Below is a small trained network, with its code and all its weights. Each question gives an input and a target symbol and asks what happens when units are switched off, that is, made to give their printed mean instead of their output.

import numpy as np


def w(rows, s, z=0):
    codes = np.array(rows[::2]) - 128.0
    scale = np.full(codes.shape[1], s)
    scale[-1] = z or s
    return codes * scale


def norm(h):
    return h / np.sqrt((h * h).mean(-1, keepdims=True) + 1e-5)


def f(y):
    return y / 2 * (1 + np.tanh(0.7978845608 * (y + 0.044715 * y**3)))


def softmax(a):
    e = np.exp(a - a.max(-1, keepdims=True))
    return e / e.sum(-1, keepdims=True)


def log_softmax(a):
    a = a - a.max(-1, keepdims=True)
    return a - np.log(np.exp(a).sum(-1, keepdims=True))


def net(x, mask):
    ids = ['ΔΘΛΩαβεζμξ'.index(c) for c in x.split()]
    T = len(ids)
    res = E[ids] + P[:T]
    u = 0
    for l in range(2):
        q, k, v = (norm(res) @ M[l].T for M in (Q, K, V))
        z = softmax(np.where(np.tri(T) > 0, q @ k.T / 2**0.5, -1e9)) @ v
        res = res + np.where(mask[u], z, O[l][:, -1]) @ O[l][:, :-1]
        u += 1
        y = f(norm(res) @ A[l][:, :-1].T + A[l][:, -1])
        res = res + np.where(mask[u : u + 4], y, B[l][:, -1]) @ B[l][:, :-1]
        u += 4
    return log_softmax(norm(res)[-1] @ U[:, :-1].T + U[:, -1])


Q, K, V, O, A, B = {}, {}, {}, {}, {}, {}
E = w([
[132,117,1,134,109,167],'Δ',
[136,64,102,135,165,80],'Θ',
[78,126,111,181,145,111],'Λ',
[75,112,166,160,98,217],'Ω',
[125,176,119,146,167,130],'α',
[103,61,141,196,160,155],'β',
[131,120,102,77,134,114],'ε',
[139,131,139,158,149,192],'ζ',
[59,118,176,137,164,100],'μ',
[102,205,69,86,103,111],'ξ',
],0.024)
P = w([
[87,193,119,34,122,101],'0',
[65,192,60,2,250,82],'1',
[52,168,104,33,231,97],'2',
[125,152,174,128,154,70],'3',
[149,158,192,137,112,84],'4',
[112,152,152,110,137,92],'5',
[86,143,162,75,169,106],'6',
[133,151,167,112,114,94],'7',
[163,146,196,169,31,81],'8',
[151,147,204,159,62,74],'9',
[94,146,163,97,165,110],'10',
[106,148,160,87,154,111],'11',
],0.0051)
Q[0] = w([
[100,119,55,123,184,222],'0.h0',
[255,168,238,171,5,94],'0.h0',
],0.0066)
K[0] = w([
[160,126,159,180,76,36],'0.h0',
[25,72,49,30,255,163],'0.h0',
],0.0049)
V[0] = w([
[97,187,170,91,118,6],'0.h0',
[92,2,134,133,94,87],'0.h0',
],0.0083)
O[0] = w([
[117,130,164,199,89,1,91],'0.h0',
[50,16,87,127,107,120,3],'0.h0',
],0.0082,0.0028)
A[0] = w([
[82,209,124,146,99,198,2],'0.n0',
[204,163,44,168,138,190,187],'0.n1',
[142,172,254,230,125,212,236],'0.n2',
[145,26,32,194,114,194,117],'0.n3',
],0.0049,0.00097)
B[0] = w([
[184,133,93,226,106,78,189],'0.n0',
[255,160,225,101,88,115,251],'0.n1',
[59,160,197,75,224,189,255],'0.n2',
[140,105,88,70,176,58,233],'0.n3',
],0.0085,0.0027)
Q[1] = w([
[3,177,51,185,117,238],'1.h0',
[8,189,107,64,178,93],'1.h0',
],0.0046)
K[1] = w([
[77,120,117,158,119,86],'1.h0',
[213,78,155,154,2,155],'1.h0',
],0.0057)
V[1] = w([
[146,97,187,12,147,78],'1.h0',
[145,152,62,94,121,101],'1.h0',
],0.011)
O[1] = w([
[164,108,197,2,85,103,117],'1.h0',
[176,45,198,210,26,173,252],'1.h0',
],0.012,0.0036)
A[1] = w([
[119,129,100,26,72,103,253],'1.n0',
[58,73,99,219,203,101,81],'1.n1',
[243,159,194,154,253,127,151],'1.n2',
[162,237,170,217,138,114,177],'1.n3',
],0.0053,0.0031)
B[1] = w([
[111,191,148,171,3,169,194],'1.n0',
[200,99,114,51,156,136,170],'1.n1',
[171,87,112,2,121,37,225],'1.n2',
[166,35,92,176,177,120,252],'1.n3',
],0.0095,0.0038)
U = w([
[203,54,62,154,84,247,233],'Δ',
[76,5,82,53,52,69,88],'Θ',
[51,95,26,231,165,117,105],'Λ',
[45,177,70,111,155,247,165],'Ω',
[196,182,132,150,166,80,175],'α',
[66,33,39,52,150,196,52],'β',
[121,99,193,45,7,136,1],'ε',
[180,185,127,32,165,243,30],'ζ',
[1,128,135,115,102,64,199],'μ',
[132,195,151,230,81,101,177],'ξ',
],0.0087,0.0032)

Each question gives the input, a string of symbols that net reads in full, and the target symbol t.
The units are the heads (2 rows each of Q, K, V and O) and the neurons (one row each of A and B). Each row of codes is followed by its name. A weight is (code - 128) times the scale printed after its matrix; where a second scale follows, it is the last column's (O, A, B and U).
mask holds one flag per unit, layer by layer, with each layer's heads first. A switched-off unit (its flag False) gives its mean, the last column of its rows in O or B, instead of its output. The means were averaged over made-up inputs and are rounded, as every weight is.
A unit's drop is (log p(t) with every unit on - log p(t) with that unit switched off) / (log p(t) with every unit on - log p(t) with every unit switched off).
The circuit of an input: a set's keep is (log p(t) with only the set's units on - log p(t) with every unit switched off) / (log p(t) with every unit on - log p(t) with every unit switched off). Starting from all 10 units, units are removed one at a time, each time the one whose removal leaves the highest keep (on an exact tie, the one counted first), for as long as the keep stays at least 0.8.
units of the circuit, in order: the units of the circuit, biggest drop first
most important unit: the unit with the biggest drop
top k neurons: the k neurons with the biggest drops, biggest first
top k neurons in layer l: the k neurons of layer l with the biggest drops, biggest first
drop when u is switched off: that unit's drop, to one decimal
input ξ ζ Θ Θ β β Δ Λ, target β: units of the circuit, in order : [1.n1, 0.h0]
input ξ Λ Θ Λ Δ Δ Λ Ω, target Ω: most important unit : 0.n2
input Δ Δ Λ, target Δ: units of the circuit, in order : [1.h0, 1.n1]
input α μ Λ ζ α α β Δ ξ α Δ Δ, target α: units of the circuit, in order : [0.h0, 0.n1]
input ε Θ β Λ, target Θ: units of the circuit, in order : [0.h0, 1.h0]
input α Δ Ω Λ Θ Λ Λ Λ μ Λ Θ Δ, target Λ: units of the circuit, in order : [1.h0, 0.h0]
input Δ Δ Δ α, target Δ: top 2 neurons : [1.n3, 0.n3]
input ε Δ μ μ Ω Θ ε, target ε: top 2 neurons in layer 1 : [1.n0, 1.n3]
input β Λ Λ α μ μ α Δ Δ β, target β: top 2 neurons : [1.n1, 0.n1]
input Δ ζ Δ Δ ζ ξ, target Δ: top 2 neurons in layer 0 : [0.n2, 0.n0]
input ξ Δ Δ ε, target Δ: units of the circuit, in order : [1.h0, 0.n1]
input β ξ Λ ε, target ε: top 2 neurons in layer 0 : [0.n0, 0.n3]
input α Δ Λ ζ ε μ Λ Δ Λ, target Λ: top 2 neurons in layer 0 : [0.n1, 0.n3]
input α α ζ, target α: units of the circuit, in order : [0.h0]
input ζ Δ α Δ ξ α Δ ξ Ω ζ, target ζ: drop when 0.n1 is switched off : 0.2
input Δ Δ Λ ε Δ Δ Δ ξ, target Δ: drop when 0.n2 is switched off : 0.1
input ζ α Λ Δ Δ Λ, target Δ: drop when 1.n1 is switched off : 0.3
